Each row has a class, written as a number after it.
[ -79 -358  159  238 -121   51  207   35  294 -117  101   -8  -52 -378
   -5 -295  100  377 -115  289   64  -53  110  -64   46  520  123  144
 -149 -152 -445  -54   36  107   67   -5  534  -21]
7
[ 169   16 -137   -4   89   69  -69   92  128  -17  -71  -21  159   12
  -53 -146   83  -51   33  -77 -180  126 -108  292 -102  123 -147 -148
  136 -135 -141  120 -181 -371  106   35 -154  -95]
8
[   5   -7  125  142  -34  -77 -199   39  -43 -108   10   -5 -177 -193
  139 -293   48 -270  282  314   50  165   30 -233 -221  193 -136   75
  -22  206  -51  -19  -32   53  173  175   57  247]
6
[ 172  -18  -44  123   -9 -165   -7  166 -237 -276   63 -248   38  137
  -68    7   17 -168  -79  197 -232  -11  -32   40   74 -147  -76 -189
  128  134  159   62  -39   23  291   29 -252   25]
9
[ 243 -266 -364  238 -149  -70  400 -172  -64   11 -232 -238  277 -165
   -2 -281 -254 -147  205  312 -180    3   85  143   59  275  -76  -56
 -106   58    0 -236 -149  256  213  -89  233  -54]
1
[ 264 -300  -12  318  -98   48 -414   10  424 -597  149   42   96 -474
 -198 -484  -69  834  160  -77  242 -446  248   66   28  673  392  -63
  -93 -872 -405  -99 -249  -90  174  -85  435  183]
5
[-229  305 -495  220  258  130 -735  -28 -113 -148  250   27 -273  103
   22 -183 -113  117  346  239   24  -92  173 -376    5 -376  129   33
  -47 -703 -170  496 -284   32 -155 -114   42  487]
8
[ -43 -334   82   48  -29  117  -89   15   38 -181   84   90   26 -437
   19 -156  -29  488   70   61  180 -109   80  -61  -13  230  335  -68
   49 -291 -316 -136  -35 -164   -7  -29  320   44]
4
[-494  110  -40  -73  165   -5 -105  195 -477  -83  191 -302   17   48
   21 -251  183   57  176 -283   83 -388 -145   78  247 -254  221  -66
  220 -268  -48   49  -37  574  -10  -61  -44   54]
0
[ 167  148  -85  286  -12  -93  -46   23    8 -246  146 -153   94   44
  -13 -174 -112  155  -17  -52 -108 -256  -79 -165  209 -188 -138  -96
  -72   95  -36   81  -44  172  169 -106 -119   47]
3
[ 190 -267 -155 -184  154  132 -173   -1  167   58 -162  308  503   20
  168   -1   10   45  -19  273  -90  146  -52 -120  205  -30  -33 -180
  153   90   58  174  -73 -703 -138 -194  -33 -547]
11
[ 226 -685   75  208   86  266  401  273  256 -480 -210   72  184 -287
   14  366  144  630 -119 -190 -162  145   -5  115   10  337   44 -153
  -87    5 -254 -338   61 -493  -38 -119  -34 -238]
1
[  16 -290 -160  253   59  -51  265 -145  -64 -299  105 -252   12 -165
 -103 -103    8  492  -25  -38   32 -413 -101  -38  202  -73   99   47
  -88  171 -191 -217   37  273  114 -112  243   69]
10
[  85  -77 -182  222  -41 -123 -144   43  -16  -40 -321  -16  411 -357
   77 -531 -379   70  381  145   68  250  149   76  -34  383 -219 -260
 -136 -575  -54 -320 -282  208  136 -262  214   68]
6
[  -2   46   89  370 -145 -220 -423  115  232 -476   16   46 -234  -88
  203 -345 -301  -76  174  776  -77  246  329 -677   -8   82 -161   70
 -358 -314 -112   16  111  -19  201   24  112   70]
4
[ -18 -472  -13 -177   92   74  356 -174  -24  -32  260  -17  202 -361
 -369  -54 -154  276  -78  -78  -28 -334 -282  175   11   20  313  -60
  121  301  111 -497  -79  -84 -154 -204  427  240]
4
[ -80   57   -8  105  -92 -673  -17  150  264 -252 -491 -219   92   92
  139 -545 -299  -15  347 -175   81  -16  136  125  -63  471 -291  391
 -640  106    4 -592 -120  352  380   84   14 -175]
8
[ 116  -56  -32  271 -147   63  148  106   72 -314  378  -62  -89 -183
  -51  -84 -120  377   18  121   75 -133   -5 -183   94  114  180  -71
   17  -10 -329   30  -15   38  104   48   88  -55]
2
[-231   59  -57  127   51  -25  319   30 -253 -156 -111 -123   81  -96
   88 -103   64   59  242  144 -203  -46 -198  -96 -108 -381  -95 -160
  108  340  -45   68  145  373  -53 -301 -137  -78]
4
[ -98  -76   92   86  134 -131 -386   67 -218 -194  -50  -21   18 -147
  189 -252  -34  101  327  190  -35   46   13 -191   25  -15   -6   56
   36  -92 -111  -13  -68  -13   88  -42  -24  -42]
10
[ 268  348  171 -116  -16  145 -432 -314 -273 -311  399  220 -206 -293
   15  139   56  356 -172  -91  181 -599 -361 -245  -30 -491  307 -155
  154 -107  148  -15 -195  -65 -164  -23  245  601]
9
[ 227   83  -41  171   89   -6  -71   24  -37 -230  -20 -101  -20  -19
   -1  -82  -71  208  151  -45  -68  -81 -160  127   -5  -19  -60  -16
 -127 -111  -45  -60  -47  127  152 -204 -168   51]
2
[-141    7  -97  256  -74 -109   95    8 -191 -152  248 -225   39  -19
  -10 -260  -10  -11   71   37  -78 -248    2 -136   82 -140   15  -61
  -10  306    3   39  -84  314  144   65  174  202]
8
[  13  -75  110  -46 -158  -77  158 -127   26  -87  111  -17   -4 -241
  -40  -77 -164  198  -40    6  152 -106    8  -18   -5  317  315   96
 -186 -122 -176 -135   16  285  -58   16  201 -376]
3
[ -83 -499  130 -160  -44   54   56 -201  -68  -67  402   35  -51 -221
 -291 -210  -92  350    9  279   78 -177   37  -96   82  276  493  136
  127 -294  -79 -112   33   37 -115  -27  510  186]
6
[  57 -326 -462  269 -234   87  151  167   45 -189 -275 -142  114 -148
  143 -418 -207 -273  337  182 -107  253  112  266 -195  517 -149  -23
 -308 -248  -59 -198 -120  510  258 -237  191  224]
5
[ 194 -223 -223  228 -204 -171    0  260   46 -310   -2 -134  316   -8
   32 -263 -310  -40  239   77 -105  104  170  114  173  301 -169 -108
 -196  -48  -75 -155 -143  -30  274   -7  -53 -351]
1
[ -55   11 -303  210   13   37  -54   23   80   29  316 -107    9 -103
 -166 -339    4  389   50 -113  130 -187  150   14  157  128  308 -174
    9  -69 -350  339 -126   84   70  -47   22   14]
5
[  40 -285 -153  654 -170  -49   66  188  -31 -427  375 -142   89  -63
  192 -391  130   36  416  165 -323 -135   40 -235  301  -16 -267   79
 -142  245  -92 -151  -51   99   71   29   58  345]
9
[ -31  185   24  172   32  -66   62  167  -15 -439  280 -343 -145    3
  -72    5   12  314   27  -78   83 -193 -170 -166  122 -321    2   39
 -137  229  -78 -107   16  160  194  151 -114  -44]
8
[ 172  239 -178  131  -43  116 -483   80   52  -95  404  112 -179 -296
  -73  -38  -49  345 -102  214  141 -156   92  -66 -129  208  490 -154
   81 -385 -417  408 -261 -321   93  291   15   79]
9
[-171  -50  105  -18   50  -95 -445    2 -237 -141  -26   81   39 -178
   27 -440  113  297   70  165   15 -267  255   61  -33  153  242 -247
  119 -843 -285  181 -211  -18   71 -218  378  304]
11
[  12  231 -139  251  -78 -146 -111   55  -51 -249  -13 -187   40    3
   62 -299 -104  168  132  -78   99 -238    5 -165  169  -66   -4 -108
 -156 -219  -76   13  -63  465  155  -51  -74  -57]
5
[ 123  -11 -132  188   19   -6  -25   50  -62 -111  -26 -116   93   76
   -2  -84 -143   33   26  -98 -131  -46 -102  -17   96 -133  -28 -159
  -78   -2  128 -103  -64   76  123 -151 -148   97]
0
[ 223   26  -50  117  117   -6  -40  217 -135  -90  -20 -145   25   39
   24 -101  107 -261  106 -114  -34  124  -52  322   63  108 -159  -51
  -29  -53   38   80 -206  -93  153   69 -194  -14]
0
[ -16  135  -70  216   56 -193   51  145 -213 -144  -63 -271  -30  118
  -45 -168  -37  -35  224  269 -118    2   72 -150   24  -56  -77 -106
  131  336  -47  319   31  240  253  -24 -251 -224]
10
[ -55  583  163  241  -19 -329 -250   77   75  -60   -9   16  -13  116
  108 -279  -13   44   26 -198    7 -115   92  -39  -35 -145 -238  -87
  -23 -185 -159  244    3   51  174   78 -269   16]
8
[  46   -6  -21  142  -91  110  231 -229    4 -121  282  -32 -283 -276
 -155 -245  -89  422   75  154  147 -381  -28  -21   -7  183  293  111
   23  -19 -170  -28  -46  213    5  -85  518  396]
3
[ -16  -90  145   28  -11 -157  -20   -9 -159  -32 -165   19   53 -132
    1 -153   45  103   28  182  -61  -46  -46  -76   61  -17  106 -143
  156 -305 -104   -5   57   51  -30 -127  -62 -198]
3
[ 120 -313 -307  432 -429   27  505  216  224 -269  367 -219 -230  -86
 -272  137 -105  176 -153  339 -136 -145  190 -108 -210  442  387   68
 -170  635 -155   43  216  188  358  516    4  254]
7
[ 109  136  201  144   -1 -108 -102  -56    3 -116   58   45    3 -224
  122 -299   89   77  113   24   43  -33 -201 -370   37   16 -135   84
    1  187  -29   56  -29  250  -47  148  -22  184]
10
[ 164  162 -466   30  331 -143 -336  239 -151 -231 -534    8  208   -4
  226  -51 -353  142  312  260  -80  416   73  174  -52 -275 -374 -224
 -158 -211  -66   50 -313 -483  255 -380 -287  -95]
6
[ 158  135 -109  135  139 -247 -194  164 -200  -81 -575 -151  230  108
  127 -199    8  -94   57  -35 -127  311   49  187  128 -105 -387 -279
   -1 -665   48  149  -81  318  174 -394 -433  -57]
10
[  66   21 -152   72   31   97 -241  -43   16  -86  -85  -15  141 -214
   32 -153  108  128   28   86   59 -263   35  -80   95   35   60 -145
 -151 -304    1  -43  -52  148   -5  -97  141  253]
3
[ 433 -140 -253  151  -58  394  178   31  -21 -289  161    3   64 -356
 -137  899  167 -213 -235  191    2   61 -153 -237 -132 -393  267 -312
  175  472  344   96  -48    1 -261 -135 -311   82]
0
[ 222  509  287  110 -200  178   40  -80  431   23  133  285 -229 -257
  268 -242   78  125   30 -265  365   42 -536 -226 -317   34  -93  253
 -255   46 -142  -42   28  398 -133    0  -10  259]
5
[ -17  -15 -267  314  -27   93  369  -20   47 -314   50 -285  -15 -182
 -189 -213 -136  678   -6 -106  -67 -364   23  231  -72  111  231 -272
  140 -213 -275 -113  -13  341  306 -335  144  366]
11
[ 142  -18 -173  134   83  -83   -6   60 -314 -206   34 -198  -28  -39
   57 -206  -89   72  160  -75   93  -79 -179   66   75 -103  -46  -78
  -46  140  -14  -67 -224  217  213  -69  -33  126]
7
[  90  -66  -88  227  -32 -133  198   73 -142  -81   76 -223  112  -46
  -21 -290  -38 -150  245   69 -222   63 -157  -18   40  -12 -123  -34
   11  481  -14  107   16  286  160   45 -283 -123]
7
[ 285   57 -361  316  -28   31  152   58 -155 -250 -120 -253   -2  -82
  134  -20   84   -6  185   16 -110  -18 -144   46   41 -176 -173 -180
  -81  437   34  -56  -85  153  252  -70 -281  162]
6
[-480 -179   98   70  140  -45   92  140  141  114 -315  -27  -94 -200
   25 -304  210  299  -83 -133  -36   91 -112   21 -132   72   58   60
  144 -202 -377   58  -31   25  -19   58  159   45]
1
[ 325 -238 -298  205   -5 -107  204   91 -164 -148 -207 -143  210   24
  -12  -20 -149 -321   46  165 -188  -41  -49   98   97  110 -145  -52
  -99  190  235 -102 -193  178  159 -121  -24   65]
6
[ 204  -73  -48   80   10  -61 -117   78 -257 -199  -56  -87   33  -90
  127  -89    0 -157  223   72 -133   38 -146   69   98  -45 -196  -71
   25  161   23  -91  -54   17  141  -34 -217  -53]
7
[ 200  -43 -133  214   -9  -97    6  172 -147 -179  150 -118   98  126
   82  -77    0 -285    8   35 -303    9 -132  126  156  -98 -183  -75
  -16  189   48   46  -91   10  178  -85 -266    9]
2
[-312  231  -90  -22   61 -175 -290 -209 -331 -165   71 -271 -126   41
 -141 -356  -67  -37  140  -47   77 -597   19   53 -106 -379  146  -43
   -3 -142  213  -87  -95  347  222   19  344  562]
3
[  85 -151 -298  457 -364 -113  314  194   76 -458  540  -75  196  -37
  -22 -400 -334  -67  160  215 -158 -237 -109 -591   61   -4   78  -18
  -58  346 -167  167 -121  475   24  104   43   34]
4
[  71 -192  -32  249  -55  -63  214   92  -97 -197   -6 -152   49 -128
   81 -136   45   42   93   46 -128   13  -93  107   87    8  -75  -27
  -19  195  -20 -164  -27   93  146  -51   -3    8]
11
[ 148  -85 -151  331  123  -72   39   98 -184 -598  -54 -253 -155 -182
    0  -43  -55  345  203  149  -53 -173  -40 -103   85 -261 -145  -75
 -132  415   82 -245 -201 -213  270   54  172  358]
6
[ 145   35  -90  268  -94   54  231  178 -116 -333  250 -125  -57   -4
   31    1  -16  -86   26   64 -146 -125 -166 -106  -17 -117  -39 -101
   83  258  -32   23  -97  126  107  -39  -38  162]
10
[  25 -467  139  388 -324  100  289  160  133 -432  309    8  -81 -370
  -94  -75 -121  253  101  132  -10  -83  110 -372 -296  339  378 -120
 -130  307 -154 -247   44  139   87   47  269  265]
5
[ 299  152    4  178  -53   50  -23  154   -5 -306   63  -59   44  -56
  117  252   76  -43 -134   65  -70   11  -93 -182   30  -64 -133 -108
  -28  216  -10   70 -103   -4   99  129 -210 -124]
5
[-167   40  302 -127   24  -71 -491 -175  -87  168   99  -87   14  -87
 -145 -220   10  392 -136 -252  306 -346  184   71  126   83  324   37
   58 -627    9  -95  -94  -36  136  272  389  238]
3
[ -80 -103  -15  126  -29   53  -20   40  -39 -154  115 -137  -82 -179
  -78 -101 -158  373  -35   -5  115 -122  -31  -29   87  -60  306  -28
  -16 -221  -16 -152  -50   12   96   94  220  106]
4
[  56 -328 -105  236  -68  -24  148   45 -159 -282  365 -112   64  -57
  -51 -156  -97   78   43  146  -56 -246  -39 -227   71 -104   44  -24
   41  424  -34  -28 -111   32  146   37  255  285]
9
[ 100  -17  383 -241  379   87  125 -227 -135  308 -438  248  -24 -164
   26  359   15  296 -293  -81 -250  175 -463 -186    3 -448  -68   -5
  272   20   89  -71  112 -240 -334 -307 -199  150]
8
[ -45  165   48  130   14 -272 -128   22 -248   29 -336 -269  -15  -46
  -23 -278 -103 -115  114   20 -110  216   17   87 -101  -72 -174 -118
   12 -437   93 -137  -90  362  233   21 -137  295]
10
[-482 -286  124 -207  206  -44  -65 -107 -219  358 -189    1 -106 -218
  -97  -80  267  -98   68  322  124   37  251  315 -179  279  320  169
  349 -401  -61   20 -110  -75 -105   43  512  147]
7
[ -98  301 -389   63  224   65 -442   29 -382 -371  226 -172 -195 -117
  207  201  154  261 -160 -404  233 -497 -375 -296  -79 -736  180 -256
 -176  729   90  -66 -140  325  198  -39 -272  653]
3
[-153 -245 -161  171   30   -8 -188  -75  229 -295   69  -41   -3 -131
   24  -97 -165  264   22  354 -252  -73   99 -186  121    7  -46  111
 -144   63  -87 -238   66 -202  115 -160  266   85]
6
[-263 -210  110 -124  121   39 -293    1  -31 -146  143   54  -59 -290
  -84 -214  105  406   76  238   95 -186  142 -101  -70  149  430  -67
  183 -360 -399  173  -70 -220  -23  -48  299  -76]
7
[  62   58 -140  383  -91   74   37  -85  -81 -383  333  -66  -13  -94
   73 -330 -143  195  349  175 -127 -333  -61 -347   17 -150  104  -52
  -83   34 -162  134  -13  330    2 -190   81  133]
4
[-158    6 -225 -190  132  -21 -395   -3 -240   13   22 -185  151   46
   20  -53  160   27   44  100  -51  -52    6  421  184 -180   71    0
  316 -370   50   65 -179 -258  137   80   23 -122]
9
[   6  108  170  260  -70 -176 -194 -129  -20 -457  327   12  -90 -244
  159 -237 -143  178   95   64   91 -365 -214 -785  136 -249 -135  154
 -307  644   91 -250  -70  284  -13  208  285  329]
6
[  53 -128 -494   85  134 -214  708  237 -181  -41 -385 -465  191  280
  -83 -208   70 -404   33  -14 -400    3 -308  552   46   23 -309   42
  -29  607  316 -174  -75  384  323  -53 -232  140]
10
[-180 -644  162  -65  118  225   75  112  -73  -50  279  117  147 -385
 -265  -65  161  101 -118   23 -204 -189 -186 -101  -47   34  363 -140
  394  -27 -122   16  -77 -178 -253 -135  309  354]
8
[-148 -323  148  171  -55  -82  494 -167 -369  -14 -294 -232   56 -128
   15  206 -247 -249 -112  443 -564  129   -5 -204  -61 -371 -226 -154
  268  779  340 -316  236   31  199  -32  163  171]
4
[ 691  378 -156  377 -243  214  -38 -172  232 -219  629   77 -137 -111
 -126  -49 -156  548  -65  206  108 -287   50  -31  106  201   87 -115
 -241 -198 -278  220 -103  -83  149  -26  122  312]
7
[  87 -147  -96  559 -294  -21 -153  186   24 -480  437 -150   19 -171
   72 -227   -3   23  254  176   49  -83  146 -528  125  122  217 -131
 -284  -10  -86   -3  122  445  102  236 -202  -67]
5
[ -63    9  -82   96  158  -83 -186  -51  -58  -65 -206  -39  199  -42
   92 -147   27 -157  191  129 -264   29  103  -17  -31 -108 -275  -56
   66   13  185 -100 -107  -71   47 -171   46  388]
10
[ 120 -193    5   71 -122  112  432   -3   77  -66  215    3   47 -114
 -148  -83  -26  295 -101   74  -70 -109 -147   11  -26  124  239  -14
  147  -40 -175    5    1   39  -14  -18  153   85]
5
[  56 -224   17  120 -119   16    8  -56   -2 -147  260  -69 -108 -182
 -117 -136   77  346 -177   74   54 -308    4   53   93  207  314   49
 -108 -272 -232  -50  -68  125   84   66  370  211]
2
[  69   -8 -121   57 -204  -14  -21   34  214  -51   60  -46  -10  -23
  -62 -122  -55  -49 -162  -48  -24  -72   57  277 -103  245  103  -22
 -106 -285  -42 -111   31   75  198   29   38  182]
4
[-107 -156   68  -36   -3   55   96  -30    8  112   45  -75 -162  -70
 -133  -85  291  -36 -121  101  -54  -43    3   96 -145  202  258  124
  132 -142  -95  172    8   88  -11  177  130  236]
3
